[[134 126 129 131 135 127 132]
 [124 141 131 125 132 124 119]
 [106 122 103 120 101 129 143]]
->
[[132 134 126 129 131 135 127]
 [119 124 141 131 125 132 124]
 [143 106 122 103 120 101 129]]

[[137 122 133 134 138 121 130 132]
 [132 116 137 141 148 131 124 116]
 [133 114 134 145 150 134 121 117]
 [128 125 125 132 129 138 124 118]
 [134 113 134 145 149 134 122 114]
 [130 118 127 142 140 141 119 116]
 [133 129 133 126 130 123 133 130]
 [119 144 124 107 103 114 138 145]
 [126 118 124 144 142 147 114 112]
 [129 129 124 128 125 131 127 130]]
->
[[132 137 122 133 134 138 121 130]
 [116 132 116 137 141 148 131 124]
 [117 133 114 134 145 150 134 121]
 [118 128 125 125 132 129 138 124]
 [114 134 113 134 145 149 134 122]
 [116 130 118 127 142 140 141 119]
 [130 133 129 133 126 130 123 133]
 [145 119 144 124 107 103 114 138]
 [112 126 118 124 144 142 147 114]
 [130 129 129 124 128 125 131 127]]

[[147 124 140 132 108 121 138 125 123 120 129]
 [147 114 110 116 133 115 148 107 150 113 145]
 [148 115 108 115 149 122 151 112 137 124 137]
 [130 133 132 143 139 145 151 137 105 146 117]]
->
[[129 147 124 140 132 108 121 138 125 123 120]
 [145 147 114 110 116 133 115 148 107 150 113]
 [137 148 115 108 115 149 122 151 112 137 124]
 [117 130 133 132 143 139 145 151 137 105 146]]

[[101 107 106 152 104]
 [106 102 104 106 119]
 [145 143 104 153 142]
 [107 110 109 105 105]]
->
[[104 101 107 106 152]
 [119 106 102 104 106]
 [142 145 143 104 153]
 [105 107 110 109 105]]

[[145 107 150 121 135 125]
 [143 121 101 136 121 114]]
->
[[125 145 107 150 121 135]
 [114 143 121 101 136 121]]

[[123 119 129 123 130 101 116 125 128 131 123]
 [121 136 145 136 135 153 136 131 124 120 135]
 [121 130 120 126 148 107 105 130 130 122 134]
 [135 124 126 132 133 132 135 135 120 120 134]
 [126 141 118 128 135 139 120 129 136 127 134]
 [136 120 125 129 106 134 146 132 125 135 125]
 [139 122 107 122 133 109 118 129 130 128 127]]
->
[[123 123 119 129 123 130 101 116 125 128 131]
 [135 121 136 145 136 135 153 136 131 124 120]
 [134 121 130 120 126 148 107 105 130 130 122]
 [134 135 124 126 132 133 132 135 135 120 120]
 [134 126 141 118 128 135 139 120 129 136 127]
 [125 136 120 125 129 106 134 146 132 125 135]
 [127 139 122 107 122 133 109 118 129 130 128]]

[[114 149 145 104 104 112 129 149 131 150 148 119 132 150 147 119]
 [141 128 148 119 117 144 127 137 146 147 136 148 126 141 148 146]]
->
[[119 114 149 145 104 104 112 129 149 131 150 148 119 132 150 147]
 [146 141 128 148 119 117 144 127 137 146 147 136 148 126 141 148]]

[[120 144 126 144 127 124 155]
 [122 146 135 138 107 146 131]
 [141 126 121 116 112 104 138]]
->
[[155 120 144 126 144 127 124]
 [131 122 146 135 138 107 146]
 [138 141 126 121 116 112 104]]
---
[[129 136 128 130]
 [121 152 119 136]
 [128 122 133 122]]
->
[[121 152 119]
 [128 122 133]]

[[128 133 122]
 [128 114 135]
 [127 114 133]
 [143 124 156]
 [143 133 156]]
->
[[128 114 135]
 [127 114 133]]

[[121 127 105]
 [151 131 145]
 [115 126 146]]
->
[[151 131 145]
 [115 126 146]]

[[123 109 138 117]
 [124 109 138 117]
 [120 110 138 117]
 [104 116 138 113]]
->
[[124 109 138]
 [120 110 138]]

[[127 135 114 122 131]
 [125 126 142 135 126]
 [141 153 140 114 107]]
->
[[125 126 142]
 [141 153 140]]

[[147 121 118 142 101]
 [108 112 127 147 151]
 [121 113 129 128 135]]
->
[[108 112 127]
 [121 113 129]]

[[111 126 143]
 [152 123 126]
 [122 133 141]
 [115 147 150]
 [147 124 123]]
->
[[152 123 126]
 [122 133 141]]

[[147 141 128 137 113]
 [146 119 113 148 147]
 [129 118 142 148 124]
 [117 110 140 132 124]
 [127 108 105 118 148]]
->
[[146 119 113]
 [129 118 142]]
---
[[126 142 141]
 [122 123 133]
 [107 142 128]
 [108 121 135]
 [139 138 131]]
->
[[123 133]
 [142 128]]

[[117 143 108 145 135]
 [115 122 130 142 114]
 [141 120 149 112 140]
 [126 118 150 119 107]]
->
[[122 130]
 [120 149]]

[[144 146 125 128]
 [113 136 124 125]
 [124 103 147 128]
 [119 127 119 125]]
->
[[136 124]
 [103 147]]

[[100 129 105 131]
 [111 133 108 121]
 [143 130 139 118]
 [107 131 132 107]
 [132 127 126 127]]
->
[[133 108]
 [130 139]]

[[150 100 115]
 [114 120 153]
 [121 119 106]]
->
[[120 153]
 [119 106]]

[[151 112 116 117 133]
 [126 113 125 134 131]
 [115 148 141 135 142]
 [151 111 116 118 134]]
->
[[113 125]
 [148 141]]
---
[[109 101]
 [118 126]]
->
[[118 126]]

[[126 133 120 135]
 [116 134 121 135]
 [130 127 128 127]
 [133 123 126 125]
 [130 127 127 130]
 [102 116 112 134]
 [142 135 147 130]
 [123 119 142 114]
 [133 133 126 129]]
->
[[116 134 121 135]
 [133 123 126 125]
 [102 116 112 134]
 [123 119 142 114]]

[[123 131 136 111 134 129 128 118 127 109 117 140 118]
 [122 135 123 128 135 120 120 119 122 150 133 122 130]
 [137 126 112 113 120 125 124 131 143 127 119 136 137]
 [139 110 116 117 130 123 127 132 127 112 122 136 129]
 [124 128 125 134 131 136 130 135 122 123 136 119 122]
 [142 138 126 138 126 129 136 128 143 124 121 142 140]]
->
[[122 135 123 128 135 120 120 119 122 150 133 122 130]
 [139 110 116 117 130 123 127 132 127 112 122 136 129]
 [142 138 126 138 126 129 136 128 143 124 121 142 140]]

[[122 135]
 [103 107]
 [127 111]
 [105 148]
 [115 145]]
->
[[103 107]
 [105 148]]

[[133 121 129 130 133 150]
 [114 124 134 135 128 120]
 [141 149 115 116 123 139]]
->
[[114 124 134 135 128 120]]

[[129 127 125]
 [138 126 131]
 [102 132 138]
 [121 133 135]
 [106 127 144]
 [136 129 122]
 [132 130 119]]
->
[[138 126 131]
 [121 133 135]
 [136 129 122]]

[[123 145 135 114 134 116 149 131 126 132 110 134]
 [114 150 131 137 107 107 106 136 131 139 126 120]
 [147 133 122 109 133 112 134 141 132 112 117 136]
 [133 113 140 107 135 145 147 134 147 143 151 115]
 [113 109 146 118 105 128 143 142 113 116 129 119]]
->
[[114 150 131 137 107 107 106 136 131 139 126 120]
 [133 113 140 107 135 145 147 134 147 143 151 115]]
